Below is a small trained network, with its code and all its weights. Each question gives an input and a class and asks what happens when units are switched off, that is, made to give their printed mean instead of their output.

import numpy as np


def w(rows, s, z=0):
    codes = np.array(rows[::2]) - 128.0
    scale = np.full(codes.shape[1], s)
    scale[-1] = z or s
    return codes * scale


def f(y):
    return y / 2 * (1 + np.tanh(0.7978845608 * (y + 0.044715 * y**3)))


def log_softmax(a):
    a = a - a.max(-1, keepdims=True)
    return a - np.log(np.exp(a).sum(-1, keepdims=True))


def net(x, mask):
    res = np.array(x, float).reshape(1, 4) / 4 @ E
    y = f(res @ A[0][:, :-1].T + A[0][:, -1])
    res = res + np.where(mask, y, B[0][:, -1]) @ B[0][:, :-1]
    return log_softmax(res[-1] @ U[:, :-1].T + U[:, -1])


A, B = {}, {}
E = w([
[60,137,46,192,42,78,92,157,45,237,98,153],'x0',
[98,125,150,77,65,221,57,139,180,155,134,176],'x1',
[116,184,2,210,177,201,161,105,138,28,91,191],'x2',
[159,51,93,223,116,163,147,57,166,200,197,114],'x3',
],0.0081)
A[0] = w([
[172,146,177,93,167,186,154,118,119,62,192,92,66],'N0',
[154,57,153,244,156,90,157,20,194,190,185,163,39],'N1',
[170,117,119,154,232,41,219,113,41,149,158,76,174],'N2',
[149,79,183,115,74,109,96,178,96,116,170,52,41],'N3',
[145,164,53,156,146,193,131,145,157,86,115,115,80],'N4',
[158,53,135,186,164,195,160,103,117,189,134,124,85],'N5',
[172,112,213,127,112,78,130,132,160,208,122,33,165],'N6',
[179,140,183,107,155,195,232,120,179,117,124,85,35],'N7',
[98,176,61,146,128,132,167,101,160,87,126,161,7],'N8',
[79,95,45,200,20,9,79,136,95,124,142,151,30],'N9',
[113,136,122,209,102,150,179,110,173,83,69,201,145],'N10',
[183,107,244,144,136,70,58,160,115,210,113,80,113],'N11',
[152,175,93,185,160,197,187,154,109,89,77,169,203],'N12',
[142,167,142,44,85,57,149,215,91,43,47,107,78],'N13',
[87,118,96,117,109,72,140,126,124,176,28,174,24],'N14',
[106,213,155,70,169,90,99,209,76,82,102,198,94],'N15',
[138,124,61,149,163,75,205,142,92,88,129,64,100],'N16',
[183,56,74,126,123,143,154,45,160,213,186,101,49],'N17',
[125,101,120,158,191,23,178,107,90,95,87,94,104],'N18',
[82,113,127,80,93,253,93,148,174,150,121,186,156],'N19',
[101,165,92,189,48,129,91,173,50,189,85,130,96],'N20',
[72,145,57,165,248,187,95,91,130,147,72,173,104],'N21',
[178,90,154,109,207,133,122,90,160,85,135,78,66],'N22',
[107,126,111,181,137,130,86,151,70,172,100,134,3],'N23',
[112,100,113,179,128,164,163,38,163,173,194,163,229],'N24',
[176,121,207,125,122,151,120,128,222,39,140,149,177],'N25',
],0.0062,0.0029)
B[0] = w([
[142,56,65,172,112,84,166,172,130,98,97,155,197],'N0',
[207,167,129,143,221,100,60,117,144,154,97,148,223],'N1',
[98,146,170,121,55,217,69,162,119,147,236,217,239],'N2',
[65,80,159,58,125,104,131,64,154,27,87,65,193],'N3',
[61,66,177,136,110,95,142,76,83,82,138,78,190],'N4',
[195,195,118,182,192,107,36,72,123,101,90,74,179],'N5',
[74,119,158,109,155,95,153,60,55,74,178,59,249],'N6',
[158,50,127,139,61,144,203,148,157,126,42,178,186],'N7',
[96,74,204,67,122,116,103,40,137,74,83,91,173],'N8',
[157,58,100,127,79,113,217,147,173,125,86,177,241],'N9',
[82,100,186,57,173,118,159,83,87,96,151,69,201],'N10',
[82,96,156,64,139,129,159,48,40,88,140,86,254],'N11',
[94,141,132,55,135,91,134,92,60,93,173,101,235],'N12',
[175,176,124,182,192,97,38,73,84,146,98,183,244],'N13',
[185,79,67,100,110,82,155,87,187,104,75,175,169],'N14',
[155,248,123,197,199,36,70,106,163,162,35,169,237],'N15',
[90,112,149,93,91,148,78,126,159,117,203,181,191],'N16',
[184,188,164,142,169,86,68,103,98,108,71,155,203],'N17',
[110,88,218,108,87,254,16,216,160,210,176,214,198],'N18',
[99,146,178,85,51,181,18,177,106,214,240,211,234],'N19',
[153,20,76,126,117,139,193,148,102,163,124,153,249],'N20',
[37,78,188,79,178,96,132,60,86,73,160,82,213],'N21',
[154,47,55,149,89,139,191,155,160,132,71,202,188],'N22',
[177,27,111,136,62,106,136,106,198,143,75,135,161],'N23',
[166,228,118,144,211,88,108,158,95,138,103,111,226],'N24',
[175,71,74,129,95,116,198,185,68,181,113,187,234],'N25',
],0.0062,0.0067)
U = w([
[77,111,145,91,134,90,150,83,117,81,135,70,102],'0',
[174,186,115,148,169,80,78,113,128,130,68,141,94],'1',
[158,80,81,132,98,115,206,148,135,132,92,160,110],'2',
[112,134,149,111,95,189,76,150,131,148,197,170,86],'3',
[115,171,112,119,133,122,156,160,110,144,165,110,253],'4',
[99,164,131,166,95,146,161,131,251,106,64,63,23],'5',
],0.017,0.012)

Each question gives the input, the list of numbers given to net, and the class t.
The units are the neurons (one row each of A and B). Each row of codes is followed by its name. A weight is (code - 128) times the scale printed after its matrix; where a second scale follows, it is the last column's (A, B and U).
mask holds one flag per neuron, in row order. A switched-off neuron (its flag False) gives its mean, the last column of its row in B, instead of its output. The means were averaged over made-up inputs and are rounded, as every weight is.
A unit's drop is (log p(t) with every unit on - log p(t) with that unit switched off) / (log p(t) with every unit on - log p(t) with every unit switched off).
The circuit of an input: a set's keep is (log p(t) with only the set's units on - log p(t) with every unit switched off) / (log p(t) with every unit on - log p(t) with every unit switched off). Starting from the 12 units with the biggest drops (on a tie, the unit counted first), units are removed one at a time, each time the one whose removal leaves the highest keep (on an exact tie, the one counted first), for as long as the keep stays at least 0.8.
units of the circuit, in order: the units of the circuit, biggest drop first
k most important neurons: the k neurons with the biggest drops, biggest first
drop when u is switched off: that unit's drop, to one decimal
input [-5,-5,4,5], class 1: units of the circuit, in order : [N1]
input [8,7,-7,-4], class 2: units of the circuit, in order : [N20 N9]
input [6,-7,-5,5], class 3: 2 most important neurons : [N2 N18]
input [1,7,-8,-8], class 0: 2 most important neurons : [N11 N3]
input [3,0,7,8], class 1: 4 most important neurons : [N1 N24 N5 N17]
input [2,3,3,0], class 4: 4 most important neurons : [N2 N18 N11 N3]
input [-5,2,7,-7], class 0: 3 most important neurons : [N4 N12 N21]
input [6,1,-6,3], class 0: 2 most important neurons : [N6 N11]
input [-8,-4,-1,-8], class 1: 2 most important neurons : [N13 N15]
input [-4,7,7,5], class 0: 4 most important neurons : [N21 N4 N10 N2]
input [7,5,8,4], class 0: 2 most important neurons : [N21 N10]
input [-5,-8,4,8], class 1: 2 most important neurons : [N1 N5]
input [-7,-4,6,-5], class 2: 4 most important neurons : [N25 N22 N7 N0]
input [-6,6,3,-4], class 2: units of the circuit, in order : [N25]
input [-6,-7,-5,2], class 3: 2 most important neurons : [N2 N18]
input [-2,-3,-1,2], class 4: 2 most important neurons : [N19 N13]
input [-5,6,-4,6], class 1: drop when N18 is switched off : 0.1
input [4,-8,6,-3], class 3: drop when N2 is switched off : 0.4
input [-4,-8,-7,2], class 3: drop when N12 is switched off : 0.1
